Here is a tiny trained network, its code and every weight. The questions are about switching its units off for an input and a class, where a switched-off unit gives its printed mean instead of its output.

import numpy as np


def w(rows, s, z=0):
    codes = np.array(rows[::2]) - 128.0
    scale = np.full(codes.shape[1], s)
    scale[-1] = z or s
    return codes * scale


def norm(h):
    return h / np.sqrt((h * h).mean(-1, keepdims=True) + 1e-5)


def f(y):
    return np.maximum(y, 0)


def log_softmax(a):
    a = a - a.max(-1, keepdims=True)
    return a - np.log(np.exp(a).sum(-1, keepdims=True))


def net(x, mask):
    res = np.array(x, float).reshape(1, 4) / 4 @ E
    u = 0
    for l in range(3):
        y = f(norm(res) @ A[l][:, :-1].T + A[l][:, -1])
        res = res + np.where(mask[u : u + 11], y, B[l][:, -1]) @ B[l][:, :-1]
        u += 11
    return log_softmax(norm(res)[-1] @ U[:, :-1].T + U[:, -1])


A, B = {}, {}
E = w([
[162,254,115],'x0',
[195,87,118],'x1',
[102,129,49],'x2',
[127,126,128],'x3',
],0.0017)
A[0] = w([
[109,122,3,217],'L0N1',
[170,206,103,223],'L0N2',
[66,83,163,67],'L0N3',
[73,118,146,111],'L0N4',
[91,106,145,88],'L0N5',
[76,185,145,156],'L0N6',
[126,142,163,84],'L0N7',
[51,124,156,143],'L0N8',
[88,114,102,245],'L0N9',
[185,83,113,114],'L0N10',
[138,110,146,5],'L0N11',
],0.006,0.0014)
B[0] = w([
[50,148,29,252],'L0N1',
[140,254,166,247],'L0N2',
[211,206,67,189],'L0N3',
[192,133,65,165],'L0N4',
[204,144,129,158],'L0N5',
[55,66,188,189],'L0N6',
[80,123,145,149],'L0N7',
[213,141,87,186],'L0N8',
[139,157,180,199],'L0N9',
[38,147,221,183],'L0N10',
[117,112,130,133],'L0N11',
],0.0035,0.003)
A[1] = w([
[230,159,151,44],'L1N1',
[224,161,145,45],'L1N2',
[162,14,65,83],'L1N3',
[184,89,100,124],'L1N4',
[26,96,81,2],'L1N5',
[59,150,183,150],'L1N6',
[198,137,189,30],'L1N7',
[30,54,163,57],'L1N8',
[251,218,109,80],'L1N9',
[155,182,68,39],'L1N10',
[34,40,79,97],'L1N11',
],0.0033,0.0025)
B[1] = w([
[234,67,203,175],'L1N1',
[220,77,194,170],'L1N2',
[111,242,148,171],'L1N3',
[38,201,205,171],'L1N4',
[153,7,189,152],'L1N5',
[237,132,111,232],'L1N6',
[104,159,7,158],'L1N7',
[205,123,17,151],'L1N8',
[206,29,161,254],'L1N9',
[91,120,65,154],'L1N10',
[142,107,83,187],'L1N11',
],0.002,0.0015)
A[2] = w([
[47,164,135,174],'L2N1',
[157,189,57,60],'L2N2',
[111,52,117,121],'L2N3',
[163,151,151,83],'L2N4',
[95,84,49,254],'L2N5',
[181,162,43,189],'L2N6',
[125,72,169,86],'L2N7',
[28,30,82,99],'L2N8',
[86,105,192,151],'L2N9',
[192,163,121,176],'L2N10',
[117,2,197,130],'L2N11',
],0.0058,0.0031)
B[2] = w([
[206,177,89,208],'L2N1',
[47,124,80,185],'L2N2',
[129,208,126,152],'L2N3',
[171,113,167,165],'L2N4',
[125,132,214,241],'L2N5',
[51,43,116,252],'L2N6',
[143,117,97,151],'L2N7',
[115,92,253,181],'L2N8',
[155,189,34,167],'L2N9',
[117,61,126,241],'L2N10',
[123,117,54,196],'L2N11',
],0.0052,0.0032)
U = w([
[181,40,140,191],'0',
[181,231,170,46],'1',
[57,72,143,205],'2',
[89,209,106,114],'3',
[174,103,48,127],'4',
[191,141,223,158],'5',
[85,87,251,1],'6',
[77,158,78,113],'7',
],0.017,0.0025)

Each question gives the input, the list of numbers given to net, and the class t.
The units are the neurons (one row each of A and B). Each row of codes is followed by its name. A weight is (code - 128) times the scale printed after its matrix; where a second scale follows, it is the last column's (A, B and U).
mask holds one flag per neuron, layer by layer. A switched-off neuron (its flag False) gives its mean, the last column of its row in B, instead of its output. The means were averaged over made-up inputs and are rounded, as every weight is.
A unit's drop is (log p(t) with every unit on - log p(t) with that unit switched off) / (log p(t) with every unit on - log p(t) with every unit switched off).
The circuit of an input: a set's keep is (log p(t) with only the set's units on - log p(t) with every unit switched off) / (log p(t) with every unit on - log p(t) with every unit switched off). Starting from the 12 units with the biggest drops (on a tie, the unit counted first), units are removed one at a time, each time the one whose removal leaves the highest keep (on an exact tie, the one counted first), for as long as the keep stays at least 0.8.
units of the circuit, in order: the units of the circuit, biggest drop first
most important unit: the unit with the biggest drop
k most important neurons: the k neurons with the biggest drops, biggest first
k most important neurons of layer l: the k neurons of layer l with the biggest drops, biggest first
drop of u: that unit's drop, to one decimal
input [-8,-1,-1,0], class 0: 2 most important neurons	[L0N3; L0N1]
input [0,2,7,4], class 6: units of the circuit, in order	[L2N5; L2N11]
input [-4,2,8,-1], class 6: units of the circuit, in order	[L2N5]
input [-5,3,0,-5], class 4: 2 most important neurons	[L0N1; L0N2]
input [4,8,8,-7], class 7: units of the circuit, in order	[L0N1; L0N2; L2N6]
input [4,-4,0,3], class 1: units of the circuit, in order	[L0N6; L2N6; L2N1]
input [-6,8,-1,0], class 4: 3 most important neurons	[L0N1; L2N11; L2N9]
input [-8,4,-2,0], class 4: 2 most important neurons	[L0N1; L2N11]
input [-8,2,-1,-2], class 4: 2 most important neurons	[L0N1; L0N2]
input [0,4,-3,0], class 4: 2 most important neurons	[L0N2; L2N9]
input [6,7,5,-7], class 7: 2 most important neurons	[L0N2; L2N6]
input [-6,7,8,-1], class 6: 2 most important neurons	[L2N8; L2N5]
input [-3,3,7,-6], class 6: 2 most important neurons of layer 2	[L2N8; L2N5]
input [1,4,2,-5], class 7: units of the circuit, in order	[L2N2]
input [-7,6,-1,8], class 4: 2 most important neurons	[L0N1; L2N11]
input [5,1,-3,5], class 5: 2 most important neurons	[L0N1; L0N10]
input [0,-8,-2,7], class 0: 2 most important neurons	[L0N8; L0N1]
input [4,-7,-2,-1], class 1: 2 most important neurons	[L0N1; L2N6]
input [-8,7,-7,7], class 4: 2 most important neurons	[L2N11; L2N9]
input [-8,-3,-6,0], class 0: most important unit	L0N3
input [-8,-2,-1,4], class 0: 2 most important neurons of layer 0	[L0N3; L0N1]
input [4,7,5,8], class 7: 2 most important neurons of layer 0	[L0N1; L0N2]
input [-3,8,-8,-1], class 4: 2 most important neurons of layer 2	[L2N11; L2N9]
input [-4,-8,-7,6], class 0: 2 most important neurons of layer 0	[L0N3; L0N2]
input [-2,8,-1,7], class 4: drop of L0N1	3.2
input [-5,8,5,-7], class 6: drop of L2N8	0.1
